Here is a tiny trained network, its code and every weight. The questions are about switching its units off for an input and a class, where a switched-off unit gives its printed mean instead of its output.

import numpy as np


def w(rows, s, z=0):
    codes = np.array(rows[::2]) - 128.0
    scale = np.full(codes.shape[1], s)
    scale[-1] = z or s
    return codes * scale


def f(y):
    return np.maximum(y, 0)


def log_softmax(a):
    a = a - a.max(-1, keepdims=True)
    return a - np.log(np.exp(a).sum(-1, keepdims=True))


def net(x, mask):
    res = np.array(x, float).reshape(1, 6) / 4 @ E
    y = f(res @ A[0][:, :-1].T + A[0][:, -1])
    res = res + np.where(mask, y, B[0][:, -1]) @ B[0][:, :-1]
    return log_softmax(res[-1] @ U[:, :-1].T + U[:, -1])


A, B = {}, {}
E = w([
[244,153,93,161],'x0',
[130,130,126,129],'x1',
[132,126,128,129],'x2',
[128,131,125,127],'x3',
[87,47,21,179],'x4',
[96,152,195,254],'x5',
],0.0087)
A[0] = w([
[123,95,106,57,38],'neuron 1',
[117,123,179,193,22],'neuron 2',
[139,171,171,78,30],'neuron 3',
[107,86,77,161,24],'neuron 4',
[22,102,160,86,136],'neuron 5',
[161,140,245,94,2],'neuron 6',
[99,139,149,220,118],'neuron 7',
[209,179,85,149,44],'neuron 8',
[140,205,149,114,61],'neuron 9',
[207,116,211,96,112],'neuron 10',
[207,169,108,166,46],'neuron 11',
[135,91,117,53,59],'neuron 12',
[145,183,184,226,246],'neuron 13',
[142,75,83,182,85],'neuron 14',
[66,54,103,133,157],'neuron 15',
[142,26,72,128,156],'neuron 16',
[159,116,98,69,72],'neuron 17',
[58,157,160,84,118],'neuron 18',
],0.012,0.009)
B[0] = w([
[34,91,109,218,152],'neuron 1',
[27,46,61,187,149],'neuron 2',
[119,71,193,113,150],'neuron 3',
[121,1,233,140,143],'neuron 4',
[224,152,76,180,207],'neuron 5',
[118,40,193,178,164],'neuron 6',
[74,102,76,75,184],'neuron 7',
[135,162,119,215,154],'neuron 8',
[92,43,178,125,149],'neuron 9',
[138,68,146,87,180],'neuron 10',
[180,110,81,197,152],'neuron 11',
[34,95,62,193,158],'neuron 12',
[96,188,106,74,250],'neuron 13',
[190,51,225,101,158],'neuron 14',
[209,139,173,115,189],'neuron 15',
[145,131,179,65,189],'neuron 16',
[27,80,38,135,156],'neuron 17',
[214,176,135,172,181],'neuron 18',
],0.0083,0.013)
U = w([
[116,134,97,101,253],'0',
[105,57,174,138,1],'1',
[17,91,29,172,23],'2',
[135,152,85,86,207],'3',
[131,153,93,89,201],'4',
[174,148,81,252,14],'5',
],0.012,0.0091)

Each question gives the input, the list of numbers given to net, and the class t.
The units are the neurons (one row each of A and B). Each row of codes is followed by its name. A weight is (code - 128) times the scale printed after its matrix; where a second scale follows, it is the last column's (A, B and U).
mask holds one flag per neuron, in row order. A switched-off neuron (its flag False) gives its mean, the last column of its row in B, instead of its output. The means were averaged over made-up inputs and are rounded, as every weight is.
A unit's drop is (log p(t) with every unit on - log p(t) with that unit switched off) / (log p(t) with every unit on - log p(t) with every unit switched off).
The circuit of an input: a set's keep is (log p(t) with only the set's units on - log p(t) with every unit switched off) / (log p(t) with every unit on - log p(t) with every unit switched off). Starting from the 12 units with the biggest drops (on a tie, the unit counted first), units are removed one at a time, each time the one whose removal leaves the highest keep (on an exact tie, the one counted first), for as long as the keep stays at least 0.8.
units of the circuit, in order: the units of the circuit, biggest drop first
most important unit: the unit with the biggest drop
top k neurons: the k neurons with the biggest drops, biggest first
input [-4,-1,3,-4,8,6], class 1: top 2 neurons	[neuron 4; neuron 14]
input [-8,-7,8,5,7,2], class 0: top 4 neurons	[neuron 5; neuron 6; neuron 16; neuron 7]
input [8,3,-8,-7,-3,6], class 0: units of the circuit, in order	[neuron 5]
input [-8,-6,2,7,-4,0], class 5: units of the circuit, in order	[neuron 5; neuron 18]
input [-1,0,1,3,5,-8], class 2: top 3 neurons	[neuron 12; neuron 1; neuron 17]
input [-6,7,-2,6,1,-8], class 2: top 2 neurons	[neuron 12; neuron 1]
input [-7,3,6,-6,4,-6], class 5: top 2 neurons	[neuron 5; neuron 15]
input [-7,5,-2,1,1,-5], class 5: units of the circuit, in order	[neuron 5; neuron 13; neuron 18]
input [8,-7,6,8,0,-8], class 2: units of the circuit, in order	[neuron 17; neuron 12]
input [-5,2,-2,1,-7,1], class 1: top 4 neurons	[neuron 6; neuron 3; neuron 9; neuron 10]
input [5,-5,-4,2,7,-3], class 1: units of the circuit, in order	[neuron 14; neuron 4]
input [2,2,-1,2,8,-4], class 1: units of the circuit, in order	[neuron 4; neuron 14]
input [7,8,5,-3,1,7], class 3: top 2 neurons	[neuron 13; neuron 7]
input [6,6,5,-8,-2,7], class 4: top neuron	[neuron 13]
input [0,3,0,4,-1,7], class 2: units of the circuit, in order	[neuron 2; neuron 7]
input [7,-2,-1,-4,7,0], class 1: units of the circuit, in order	[neuron 14; neuron 4]
input [2,6,2,-2,2,7], class 2: units of the circuit, in order	[neuron 2; neuron 7]
input [-5,-6,-4,-2,8,-8], class 1: top 3 neurons	[neuron 15; neuron 16; neuron 4]
input [-5,-3,6,-4,-2,-8], class 2: units of the circuit, in order	[neuron 12; neuron 1]
input [4,-1,-8,-1,5,8], class 0: most important unit	neuron 14
input [1,7,2,-7,8,-5], class 1: units of the circuit, in order	[neuron 4; neuron 14]
input [-3,-1,2,-1,2,8], class 2: top 3 neurons	[neuron 2; neuron 7; neuron 16]
input [-5,-5,-1,3,4,-8], class 2: top 2 neurons	[neuron 1; neuron 12]
input [-5,-2,-2,2,4,1], class 5: units of the circuit, in order	[neuron 5; neuron 13]
input [-8,4,0,-2,6,0], class 5: top 2 neurons	[neuron 5; neuron 13]
